Below are the code and all the weights of a small trained network. Each question names an input and a target symbol and asks about switching units off, where a switched-off unit gives its printed mean instead of its output.

import numpy as np


def w(rows, s, z=0):
    codes = np.array(rows[::2]) - 128.0
    scale = np.full(codes.shape[1], s)
    scale[-1] = z or s
    return codes * scale


def softmax(a):
    e = np.exp(a - a.max(-1, keepdims=True))
    return e / e.sum(-1, keepdims=True)


def log_softmax(a):
    a = a - a.max(-1, keepdims=True)
    return a - np.log(np.exp(a).sum(-1, keepdims=True))


def net(x, mask):
    ids = ['ΓΛΞΨΩαβδημπστ'.index(c) for c in x.split()]
    T = len(ids)
    res = E[ids] + P[:T]
    u = 0
    for l in range(2):
        r = res
        for j in range(3):
            rows = slice(4 * j, 4 * j + 4)
            q, k, v = (r @ M[l][rows].T for M in (Q, K, V))
            z = softmax(np.where(np.tri(T) > 0, q @ k.T / 4**0.5, -1e9)) @ v
            o = O[l][rows]
            res = res + np.where(mask[u + j], z, o[:, -1]) @ o[:, :-1]
        u += 3
    return log_softmax(res[-1] @ U[:, :-1].T + U[:, -1])


Q, K, V, O = {}, {}, {}, {}
E = w([
[178,101,129,152,181,128,123,107,50,158],'Γ',
[76,86,185,209,100,187,98,149,83,129],'Λ',
[130,79,156,164,147,133,113,130,56,110],'Ξ',
[70,89,125,169,53,240,92,130,103,106],'Ψ',
[157,91,131,101,142,158,66,125,47,146],'Ω',
[79,93,205,234,95,192,193,154,174,81],'α',
[229,118,118,69,176,150,141,91,78,191],'β',
[23,81,184,100,108,197,111,194,212,83],'δ',
[76,153,182,175,195,54,126,179,150,148],'η',
[93,185,92,101,122,132,63,201,108,183],'μ',
[100,144,156,107,135,59,225,176,85,72],'π',
[242,216,87,198,116,199,206,156,170,202],'σ',
[87,100,137,52,88,179,249,72,146,207],'τ',
],0.017)
P = w([
[145,161,153,111,254,172,163,205,103,71],'0',
[143,74,64,137,151,103,188,195,139,165],'1',
[69,201,137,153,138,153,135,89,160,120],'2',
[193,103,172,99,79,114,154,208,140,183],'3',
[143,223,151,119,62,81,109,70,78,98],'4',
[186,81,226,43,101,92,116,144,143,246],'5',
],0.014)
Q[0] = w([
[128,128,212,89,101,145,134,115,102,170],'L0H1',
[135,95,120,101,132,149,134,146,114,148],'L0H1',
[136,167,98,142,169,150,139,144,123,68],'L0H1',
[126,138,126,136,149,109,79,3,143,86],'L0H1',
[121,174,125,123,178,106,98,140,115,150],'L0H2',
[140,173,104,126,123,190,102,76,113,125],'L0H2',
[144,109,187,84,148,132,140,136,119,113],'L0H2',
[113,150,115,71,116,101,197,45,155,112],'L0H2',
[166,97,118,147,83,155,137,117,153,97],'L0H3',
[92,112,90,89,134,146,96,88,112,105],'L0H3',
[101,79,127,180,157,110,139,68,96,97],'L0H3',
[144,175,102,131,146,133,128,98,127,89],'L0H3',
],0.015)
K[0] = w([
[166,133,153,127,2,44,103,75,182,163],'L0H1',
[134,177,145,156,121,86,149,162,168,141],'L0H1',
[110,131,92,174,228,189,134,95,106,114],'L0H1',
[146,61,183,163,154,167,52,132,68,102],'L0H1',
[111,173,108,123,198,86,74,137,107,198],'L0H2',
[127,147,63,96,179,231,55,20,101,118],'L0H2',
[195,129,180,62,107,115,176,134,71,59],'L0H2',
[97,154,140,84,164,134,213,49,181,125],'L0H2',
[143,84,119,178,79,204,174,147,173,93],'L0H3',
[115,85,76,77,130,176,72,102,79,103],'L0H3',
[112,81,179,204,155,123,137,77,40,73],'L0H3',
[182,115,65,129,133,123,143,122,104,98],'L0H3',
],0.01)
V[0] = w([
[48,214,129,130,158,14,91,169,196,127],'L0H1',
[213,172,67,159,83,223,101,55,197,208],'L0H1',
[182,225,103,176,179,156,189,195,127,113],'L0H1',
[158,76,215,219,103,117,249,51,165,46],'L0H1',
[76,135,32,199,191,138,129,124,254,204],'L0H2',
[143,160,96,140,109,95,192,176,164,111],'L0H2',
[150,162,118,28,74,162,154,94,140,111],'L0H2',
[62,101,114,54,121,95,190,166,48,185],'L0H2',
[168,161,191,142,96,39,183,93,147,152],'L0H3',
[156,18,131,95,84,172,105,206,151,110],'L0H3',
[162,182,148,124,126,191,123,120,57,125],'L0H3',
[138,85,164,180,161,142,189,201,229,71],'L0H3',
],0.0066)
O[0] = w([
[143,131,199,123,28,167,129,163,231,93,87],'L0H1',
[112,58,81,157,100,43,156,125,104,96,179],'L0H1',
[183,135,166,189,165,24,127,121,232,75,251],'L0H1',
[67,149,1,110,193,128,67,159,195,180,122],'L0H1',
[206,132,112,126,74,182,129,141,90,65,127],'L0H2',
[88,161,155,169,85,92,125,137,68,179,149],'L0H2',
[89,118,156,208,174,157,124,28,215,203,120],'L0H2',
[65,104,175,133,105,102,177,150,175,155,154],'L0H2',
[84,102,122,146,75,132,31,101,167,164,127],'L0H3',
[177,201,101,38,158,8,197,129,197,121,143],'L0H3',
[36,184,134,164,162,108,156,133,140,158,165],'L0H3',
[133,111,63,14,165,146,101,91,91,165,187],'L0H3',
],0.0062,0.012)
Q[1] = w([
[96,190,190,51,87,146,114,61,107,117],'L1H1',
[83,115,142,87,195,197,69,138,141,155],'L1H1',
[161,210,128,93,164,136,135,164,85,101],'L1H1',
[112,140,157,174,164,122,94,86,196,84],'L1H1',
[172,74,129,86,87,116,41,171,148,169],'L1H2',
[194,133,162,164,114,196,126,173,165,176],'L1H2',
[195,127,227,129,81,96,102,69,157,52],'L1H2',
[167,108,188,67,136,148,145,229,110,168],'L1H2',
[226,244,99,121,164,88,200,138,160,182],'L1H3',
[119,163,163,2,121,126,164,126,198,223],'L1H3',
[77,188,137,121,47,103,144,233,169,44],'L1H3',
[60,103,139,109,185,71,205,96,124,81],'L1H3',
],0.0082)
K[1] = w([
[127,118,112,97,119,142,109,167,101,92],'L1H1',
[98,124,125,182,178,147,181,167,163,132],'L1H1',
[91,141,114,147,136,142,72,90,90,49],'L1H1',
[196,185,121,149,101,118,89,233,132,146],'L1H1',
[57,163,107,129,35,118,110,127,131,134],'L1H2',
[14,83,180,120,134,37,95,153,105,87],'L1H2',
[137,172,116,211,115,121,127,178,132,73],'L1H2',
[94,129,194,78,124,100,133,156,65,180],'L1H2',
[254,203,118,144,152,71,180,169,130,241],'L1H3',
[157,105,137,56,118,148,167,146,179,237],'L1H3',
[70,180,135,123,84,113,160,230,147,66],'L1H3',
[23,52,212,114,207,66,155,102,175,113],'L1H3',
],0.0088)
V[1] = w([
[88,72,150,104,76,119,166,31,176,183],'L1H1',
[124,221,117,126,67,102,53,73,122,136],'L1H1',
[167,102,79,76,147,104,63,107,116,161],'L1H1',
[107,99,94,187,142,204,107,99,148,133],'L1H1',
[59,198,121,156,104,115,254,123,135,163],'L1H2',
[97,150,159,170,143,132,120,208,91,93],'L1H2',
[169,133,155,56,154,94,152,37,87,118],'L1H2',
[81,62,139,139,118,90,62,143,86,133],'L1H2',
[138,185,137,139,130,52,157,130,157,76],'L1H3',
[112,77,196,133,184,89,153,114,116,153],'L1H3',
[140,90,141,89,176,128,184,222,122,123],'L1H3',
[123,76,106,94,149,60,120,122,131,117],'L1H3',
],0.007)
O[1] = w([
[143,146,87,136,95,145,228,193,109,65,9],'L1H1',
[122,94,54,45,116,32,119,108,51,91,13],'L1H1',
[192,110,176,176,125,84,199,117,151,69,90],'L1H1',
[126,143,169,174,73,192,137,112,102,120,37],'L1H1',
[28,163,152,175,126,80,221,148,97,99,241],'L1H2',
[114,51,161,201,152,149,139,62,117,57,194],'L1H2',
[143,82,132,88,198,90,137,101,41,206,135],'L1H2',
[152,93,86,237,145,189,71,85,97,101,2],'L1H2',
[90,61,151,152,136,192,116,118,67,131,239],'L1H3',
[254,164,56,185,135,160,139,117,53,164,203],'L1H3',
[88,102,79,107,37,139,105,47,82,65,231],'L1H3',
[152,128,92,161,134,196,91,122,155,135,156],'L1H3',
],0.0069,0.0081)
U = w([
[143,146,88,124,142,125,152,217,103,124,81],'Γ',
[141,13,86,173,114,35,137,130,178,136,99],'Λ',
[185,77,199,113,67,122,173,112,110,103,88],'Ξ',
[99,185,51,167,37,133,86,2,66,124,254],'Ψ',
[118,125,42,128,143,144,67,165,153,168,104],'Ω',
[106,181,207,136,234,123,130,136,162,142,201],'α',
[188,105,156,134,110,176,112,146,178,148,106],'β',
[166,115,115,62,109,107,118,123,130,144,115],'δ',
[133,112,111,138,126,128,123,116,122,131,63],'η',
[178,115,107,117,129,125,131,125,102,153,80],'μ',
[147,192,78,97,107,38,130,26,92,53,98],'π',
[134,72,91,139,98,136,108,113,62,167,83],'σ',
[147,124,120,126,133,109,130,115,130,122,35],'τ',
],0.0071,0.0055)

Each question gives the input, a string of symbols that net reads in full, and the target symbol t.
The units are the heads (4 rows each of Q, K, V and O). Each row of codes is followed by its name. A weight is (code - 128) times the scale printed after its matrix; where a second scale follows, it is the last column's (O and U).
mask holds one flag per head, layer by layer. A switched-off head (its flag False) gives its mean, the last column of its rows in O, instead of its output. The means were averaged over made-up inputs and are rounded, as every weight is.
A unit's drop is (log p(t) with every unit on - log p(t) with that unit switched off) / (log p(t) with every unit on - log p(t) with every unit switched off).
The circuit of an input: a set's keep is (log p(t) with only the set's units on - log p(t) with every unit switched off) / (log p(t) with every unit on - log p(t) with every unit switched off). Starting from all 6 units, units are removed one at a time, each time the one whose removal leaves the highest keep (on an exact tie, the one counted first), for as long as the keep stays at least 0.8.
units of the circuit, in order: the units of the circuit, biggest drop first
unit that matters most: the unit with the biggest drop
which heads matter: for each layer, one digit per head in row order, 1 if its drop is at least 0.15 and else 0, layers parted by /
drop of u: that unit's drop, to one decimal
input β σ σ π α, target α: unit that matters most : L0H3
input Ω δ Ω μ α, target α: which heads matter : 101 / 001
input α τ μ δ, target Γ: units of the circuit, in order : [L0H1, L1H1, L0H2, L1H2]
input δ σ Ψ, target α: units of the circuit, in order : [L1H3, L0H1]
input Ω Ω δ τ π μ, target Γ: units of the circuit, in order : [L0H2, L1H1, L0H1]
input μ η σ Ω, target Λ: which heads matter : 100 / 000
input σ Ω σ, target Ψ: which heads matter : 011 / 100
input σ μ σ σ Λ, target α: which heads matter : 001 / 001
input π μ Ω Ω, target Ξ: which heads matter : 100 / 000
input Λ δ Γ Ω Ψ Λ, target σ: which heads matter : 101 / 010
input Ω δ α μ Ξ, target α: units of the circuit, in order : [L0H3, L1H3]
input π Ψ σ π β, target α: which heads matter : 010 / 001
input σ Ω Γ Ω, target σ: which heads matter : 100 / 010
input η π Ψ Λ μ, target α: unit that matters most : L0H3
input Ψ Γ μ σ Ξ, target α: units of the circuit, in order : [L1H3, L0H3]
input σ π Γ σ σ, target π: units of the circuit, in order : [L1H1, L0H1]
input τ σ σ τ, target Γ: which heads matter : 010 / 110
input μ π Γ Ψ τ μ, target Γ: which heads matter : 110 / 100
input Ψ σ α β Ω, target α: which heads matter : 011 / 001
input Λ τ Ψ α, target Γ: units of the circuit, in order : [L0H1, L1H1, L0H2]
input Γ Ω σ Ψ μ δ, target Ξ: units of the circuit, in order : [L0H1]
input σ η Λ α, target β: units of the circuit, in order : [L0H1, L1H2]
input σ τ σ σ, target Γ: units of the circuit, in order : [L1H1, L1H2]
input σ α Ω Λ, target Ω: units of the circuit, in order : [L0H1, L1H2]
input δ σ Γ μ Ψ η, target Ξ: drop of L0H1 : 0.7
input σ β α Γ μ, target α: drop of L0H3 : 1.7
input σ σ α Ξ, target Λ: unit that matters most : L0H1
input Γ σ Ω σ, target Λ: drop of L0H1 : 0.8
